Below is a small trained network, with its code and all its weights. Each question gives an input and a class and asks what happens when units are switched off, that is, made to give their printed mean instead of their output.

import numpy as np


def w(rows, s, z=0):
    codes = np.array(rows[::2]) - 128.0
    scale = np.full(codes.shape[1], s)
    scale[-1] = z or s
    return codes * scale


def f(y):
    return y / 2 * (1 + np.tanh(0.7978845608 * (y + 0.044715 * y**3)))


def log_softmax(a):
    a = a - a.max(-1, keepdims=True)
    return a - np.log(np.exp(a).sum(-1, keepdims=True))


def net(x, mask):
    res = np.array(x, float).reshape(1, 7) / 4 @ E
    y = f(res @ A[0][:, :-1].T + A[0][:, -1])
    res = res + np.where(mask, y, B[0][:, -1]) @ B[0][:, :-1]
    return log_softmax(res[-1] @ U[:, :-1].T + U[:, -1])


A, B = {}, {}
E = w([
[95,88,129,151,121,119,186,100,153,155,139],'x0',
[96,202,121,130,19,172,124,140,151,220,158],'x1',
[132,73,113,186,169,154,154,147,89,241,123],'x2',
[194,18,137,26,113,216,135,131,189,194,139],'x3',
[255,83,135,144,119,73,104,53,199,104,95],'x4',
[156,122,125,199,139,197,216,70,192,89,115],'x5',
[110,193,138,80,97,110,146,141,170,174,152],'x6',
],0.0076)
A[0] = w([
[131,158,125,91,134,157,99,162,107,165,114,112],'neuron 1',
[150,132,132,110,109,152,89,143,88,143,129,137],'neuron 2',
[131,151,128,127,157,118,126,146,145,112,135,59],'neuron 3',
[148,129,130,181,143,98,104,134,94,156,114,143],'neuron 4',
[228,91,128,174,94,226,137,92,183,64,118,98],'neuron 5',
[113,138,131,149,152,103,132,124,129,111,125,64],'neuron 6',
[160,163,122,60,117,153,76,168,94,168,120,134],'neuron 7',
[146,114,126,148,85,155,124,118,161,105,115,102],'neuron 8',
[78,86,126,81,154,140,142,146,116,74,131,96],'neuron 9',
[81,3,131,100,84,185,99,119,104,70,135,125],'neuron 10',
[159,122,122,172,131,88,126,135,132,143,128,39],'neuron 11',
[160,180,128,145,92,105,113,118,141,33,131,151],'neuron 12',
[123,65,126,119,119,111,148,127,148,108,141,29],'neuron 13',
[65,159,129,131,105,174,121,113,110,135,112,25],'neuron 14',
[78,190,127,159,57,189,120,129,112,187,135,34],'neuron 15',
[143,181,130,132,86,98,88,109,146,8,122,133],'neuron 16',
[157,140,127,121,134,122,123,115,143,174,120,29],'neuron 17',
[180,112,120,230,120,110,83,121,68,161,123,120],'neuron 18',
[81,182,122,143,106,175,128,155,115,118,124,8],'neuron 19',
[140,126,130,159,132,117,155,103,127,99,119,18],'neuron 20',
[128,101,123,196,157,200,94,144,46,111,123,93],'neuron 21',
[134,146,134,83,121,172,73,133,94,162,134,120],'neuron 22',
[120,121,134,134,168,129,127,128,117,92,125,3],'neuron 23',
[195,115,126,168,57,112,101,112,158,226,133,90],'neuron 24',
[127,167,132,119,159,99,135,124,122,85,126,44],'neuron 25',
],0.017,0.0063)
B[0] = w([
[149,121,126,108,109,122,130,140,161,89,163,187],'neuron 1',
[170,136,125,112,94,140,150,173,120,83,118,169],'neuron 2',
[151,122,124,138,133,84,124,127,106,133,147,131],'neuron 3',
[154,137,123,134,190,158,137,116,117,70,127,166],'neuron 4',
[202,132,134,95,179,167,135,46,177,114,253,253],'neuron 5',
[138,91,129,95,164,96,106,169,148,143,130,146],'neuron 6',
[160,112,123,88,93,143,115,163,117,80,200,216],'neuron 7',
[172,128,123,117,152,130,127,71,123,152,170,162],'neuron 8',
[197,124,124,127,88,117,120,82,122,131,96,158],'neuron 9',
[171,137,132,117,24,134,114,101,70,132,66,188],'neuron 10',
[153,125,128,102,182,113,133,109,121,123,133,142],'neuron 11',
[65,119,127,139,129,61,120,129,130,92,56,218],'neuron 12',
[101,170,120,152,73,162,133,93,114,104,131,145],'neuron 13',
[98,137,133,154,156,134,119,143,147,145,156,177],'neuron 14',
[14,133,136,142,103,137,138,121,144,128,194,245],'neuron 15',
[73,118,122,158,95,99,137,116,95,27,63,237],'neuron 16',
[126,153,141,132,89,128,131,139,120,145,103,143],'neuron 17',
[175,131,135,133,224,133,123,155,98,47,126,183],'neuron 18',
[59,128,126,132,140,166,139,129,95,121,154,186],'neuron 19',
[158,142,125,99,137,65,110,190,200,166,118,147],'neuron 20',
[113,153,122,146,137,174,125,129,38,130,76,176],'neuron 21',
[192,146,131,117,142,63,114,190,184,114,150,194],'neuron 22',
[143,100,130,117,115,106,138,152,131,196,108,137],'neuron 23',
[139,111,126,120,32,99,115,137,116,192,46,225],'neuron 24',
[170,140,120,123,135,80,123,177,152,115,111,161],'neuron 25',
],0.022,0.016)
U = w([
[2,192,149,208,190,181,166,181,129,141,202,89],'0',
[122,141,136,152,127,88,110,166,101,62,89,219],'1',
[124,134,146,165,239,100,145,119,185,103,155,1],'2',
[101,137,159,112,48,145,135,210,183,218,183,18],'3',
[81,125,161,164,82,106,148,45,149,160,93,76],'4',
[153,131,138,194,200,161,131,131,37,199,37,115],'5',
[206,143,151,88,123,175,124,136,158,143,201,229],'6',
],0.0057,0.0044)

Each question gives the input, the list of numbers given to net, and the class t.
The units are the neurons (one row each of A and B). Each row of codes is followed by its name. A weight is (code - 128) times the scale printed after its matrix; where a second scale follows, it is the last column's (A, B and U).
mask holds one flag per neuron, in row order. A switched-off neuron (its flag False) gives its mean, the last column of its row in B, instead of its output. The means were averaged over made-up inputs and are rounded, as every weight is.
A unit's drop is (log p(t) with every unit on - log p(t) with that unit switched off) / (log p(t) with every unit on - log p(t) with every unit switched off).
The circuit of an input: a set's keep is (log p(t) with only the set's units on - log p(t) with every unit switched off) / (log p(t) with every unit on - log p(t) with every unit switched off). Starting from the 12 units with the biggest drops (on a tie, the unit counted first), units are removed one at a time, each time the one whose removal leaves the highest keep (on an exact tie, the one counted first), for as long as the keep stays at least 0.8.
circuit, biggest first: the units of the circuit, biggest drop first
most important unit: the unit with the biggest drop
top k neurons: the k neurons with the biggest drops, biggest first
drop of u: that unit's drop, to one decimal
input [2,-8,-4,5,3,-3,-5], class 6: circuit, biggest first : neuron 5
input [1,-4,2,-4,-6,-8,-4], class 5: circuit, biggest first : neuron 21; neuron 16
input [-8,-3,1,1,0,3,1], class 6: top 4 neurons : neuron 15; neuron 16; neuron 12; neuron 18
input [2,-5,-6,-6,8,4,-6], class 2: top 3 neurons : neuron 5; neuron 24; neuron 10
input [-5,2,7,-5,3,2,7], class 5: circuit, biggest first : neuron 5; neuron 16; neuron 7; neuron 22
input [6,-7,-8,4,8,4,2], class 6: top 3 neurons : neuron 5; neuron 10; neuron 13
input [1,7,4,-2,7,0,7], class 3: top 3 neurons : neuron 16; neuron 12; neuron 24
input [-3,1,6,5,0,2,3], class 3: circuit, biggest first : neuron 24; neuron 18
input [-2,8,7,5,-5,-7,-6], class 3: top 2 neurons : neuron 15; neuron 5
input [-4,-6,5,-7,-6,-7,1], class 5: top 2 neurons : neuron 21; neuron 16
input [8,-7,6,2,-1,-8,4], class 6: top 4 neurons : neuron 16; neuron 12; neuron 24; neuron 21
input [1,1,8,-5,6,8,-1], class 6: top 4 neurons : neuron 5; neuron 16; neuron 12; neuron 24
input [-5,8,5,-1,-4,2,4], class 0: top 2 neurons : neuron 15; neuron 19
input [7,-8,5,6,-7,3,-5], class 5: circuit, biggest first : neuron 21
input [3,4,-6,8,-6,2,6], class 3: top 2 neurons : neuron 5; neuron 15
input [8,-8,-7,4,-8,6,0], class 6: top 4 neurons : neuron 16; neuron 12; neuron 24; neuron 15
input [-8,-4,0,7,-3,-5,-5], class 6: top 3 neurons : neuron 16; neuron 12; neuron 7
input [-6,1,1,4,-2,-7,8], class 3: top 2 neurons : neuron 5; neuron 18
input [5,-1,6,7,-1,-2,-4], class 5: top 2 neurons : neuron 15; neuron 21
input [1,8,7,-6,3,-1,-4], class 5: most important unit : neuron 24
input [-1,-5,-2,4,8,-4,1], class 4: top 2 neurons : neuron 22; neuron 7
input [-8,-2,2,0,-2,1,6], class 6: drop of neuron 16 : 0.8
input [2,8,8,-2,-8,2,7], class 0: drop of neuron 15 : 0.2
input [8,-7,4,-7,-1,-5,-3], class 5: drop of neuron 21 : 0.2
input [-3,2,7,0,-5,-2,0], class 0: drop of neuron 25 : 0.0
